Here is a tiny trained network, its code and every weight. The questions are about switching its units off for an input and a class, where a switched-off unit gives its printed mean instead of its output.

import numpy as np


def w(rows, s, z=0):
    codes = np.array(rows[::2]) - 128.0
    scale = np.full(codes.shape[1], s)
    scale[-1] = z or s
    return codes * scale


def norm(h):
    return h / np.sqrt((h * h).mean(-1, keepdims=True) + 1e-5)


def f(y):
    return y / 2 * (1 + np.tanh(0.7978845608 * (y + 0.044715 * y**3)))


def log_softmax(a):
    a = a - a.max(-1, keepdims=True)
    return a - np.log(np.exp(a).sum(-1, keepdims=True))


def net(x, mask):
    res = np.array(x, float).reshape(1, 2) / 4 @ E
    u = 0
    for l in range(2):
        y = f(norm(res) @ A[l][:, :-1].T + A[l][:, -1])
        res = res + np.where(mask[u : u + 8], y, B[l][:, -1]) @ B[l][:, :-1]
        u += 8
    return log_softmax(norm(res)[-1] @ U[:, :-1].T + U[:, -1])


A, B = {}, {}
E = w([
[155,86,56,29,2,134,77,119,110,32],'x0',
[116,98,60,173,147,229,113,213,84,186],'x1',
],0.0089)
A[0] = w([
[177,107,143,148,86,193,111,216,152,168,165],'0.n1',
[110,112,107,148,92,144,114,72,145,187,92],'0.n2',
[152,102,126,92,63,159,199,118,115,65,210],'0.n3',
[160,255,184,12,163,113,106,178,152,109,178],'0.n4',
[107,167,115,169,198,80,136,179,203,143,250],'0.n5',
[85,100,131,115,209,101,187,106,151,148,100],'0.n6',
[147,59,162,113,163,170,118,159,165,130,53],'0.n7',
[124,99,149,173,84,115,100,28,123,89,189],'0.n8',
],0.0058,0.0021)
B[0] = w([
[153,102,92,217,168,106,188,18,158,53,219],'0.n1',
[148,172,134,178,159,84,53,170,120,50,122],'0.n2',
[69,184,159,108,195,201,135,146,255,155,231],'0.n3',
[160,32,89,244,149,143,211,226,40,180,192],'0.n4',
[115,104,80,6,105,183,101,131,180,59,253],'0.n5',
[92,143,127,174,81,165,101,157,182,25,190],'0.n6',
[102,147,131,116,118,52,159,177,61,43,125],'0.n7',
[125,97,26,194,165,140,162,93,112,43,198],'0.n8',
],0.0047,0.0043)
A[1] = w([
[68,209,204,167,146,94,139,152,134,227,143],'1.n1',
[144,159,163,100,98,47,131,145,157,124,157],'1.n2',
[110,150,137,109,117,87,119,98,150,135,89],'1.n3',
[171,130,110,74,5,110,64,139,84,139,86],'1.n4',
[151,121,107,151,114,182,77,186,2,205,87],'1.n5',
[113,142,109,150,97,183,131,125,154,89,254],'1.n6',
[149,80,57,120,155,119,208,138,4,200,179],'1.n7',
[182,145,196,127,91,27,147,84,110,130,14],'1.n8',
],0.0099,0.0032)
B[1] = w([
[208,147,138,2,84,193,83,107,191,28,206],'1.n1',
[102,92,73,198,123,179,102,171,52,221,167],'1.n2',
[59,143,120,178,200,157,99,130,56,190,139],'1.n3',
[147,192,191,73,200,208,155,103,229,101,188],'1.n4',
[20,114,47,145,84,43,188,25,74,166,184],'1.n5',
[150,125,177,164,141,90,119,167,100,151,254],'1.n6',
[145,125,186,118,91,65,103,161,128,108,187],'1.n7',
[42,84,34,209,73,45,183,157,55,190,174],'1.n8',
],0.0091,0.0084)
U = w([
[127,160,124,49,147,251,149,108,218,61,211],'0',
[22,97,59,173,84,75,194,102,80,138,223],'1',
[181,115,207,169,149,87,123,210,128,112,237],'2',
[149,165,125,117,137,156,125,117,79,150,9],'3',
[126,121,136,78,121,144,110,131,87,166,8],'4',
[153,156,128,108,137,142,130,109,106,180,9],'5',
[145,133,118,103,146,127,99,107,115,157,4],'6',
],0.017,0.0035)

Each question gives the input, the list of numbers given to net, and the class t.
The units are the neurons (one row each of A and B). Each row of codes is followed by its name. A weight is (code - 128) times the scale printed after its matrix; where a second scale follows, it is the last column's (A, B and U).
mask holds one flag per neuron, layer by layer. A switched-off neuron (its flag False) gives its mean, the last column of its row in B, instead of its output. The means were averaged over made-up inputs and are rounded, as every weight is.
A unit's drop is (log p(t) with every unit on - log p(t) with that unit switched off) / (log p(t) with every unit on - log p(t) with every unit switched off).
The circuit of an input: a set's keep is (log p(t) with only the set's units on - log p(t) with every unit switched off) / (log p(t) with every unit on - log p(t) with every unit switched off). Starting from the 12 units with the biggest drops (on a tie, the unit counted first), units are removed one at a time, each time the one whose removal leaves the highest keep (on an exact tie, the one counted first), for as long as the keep stays at least 0.8.
units of the circuit, in order: the units of the circuit, biggest drop first
top k neurons: the k neurons with the biggest drops, biggest first
k most important neurons of layer l: the k neurons of layer l with the biggest drops, biggest first
drop when u is switched off: that unit's drop, to one decimal
input [6,8], class 1: units of the circuit, in order	[1.n5]
input [1,3], class 2: 2 most important neurons of layer 0	[0.n1; 0.n4]
input [-8,8], class 0: top 3 neurons	[1.n1; 0.n4; 1.n8]
input [0,3], class 2: top 3 neurons	[0.n1; 0.n4; 1.n7]
input [1,-3], class 2: units of the circuit, in order	[1.n5; 1.n1]
input [1,0], class 2: 2 most important neurons of layer 1	[1.n1; 1.n6]
input [3,3], class 2: top 2 neurons	[0.n1; 1.n6]
input [2,-3], class 2: 4 most important neurons of layer 1	[1.n5; 1.n8; 1.n1; 1.n4]
input [-5,5], class 0: 2 most important neurons of layer 1	[1.n1; 1.n8]
input [1,-1], class 2: top 2 neurons	[0.n8; 1.n5]
input [-1,2], class 2: top 2 neurons	[0.n1; 1.n5]
input [-4,6], class 1: top 2 neurons	[1.n5; 0.n3]
input [3,-3], class 2: 2 most important neurons of layer 1	[1.n5; 1.n8]
input [0,2], class 2: top neuron	[0.n1]
input [-4,5], class 1: top 2 neurons	[0.n3; 1.n5]
input [-8,7], class 0: drop when 0.n1 is switched off	0.0
input [-4,7], class 1: drop when 1.n5 is switched off	8.3
input [-7,4], class 0: drop when 1.n1 is switched off	0.1
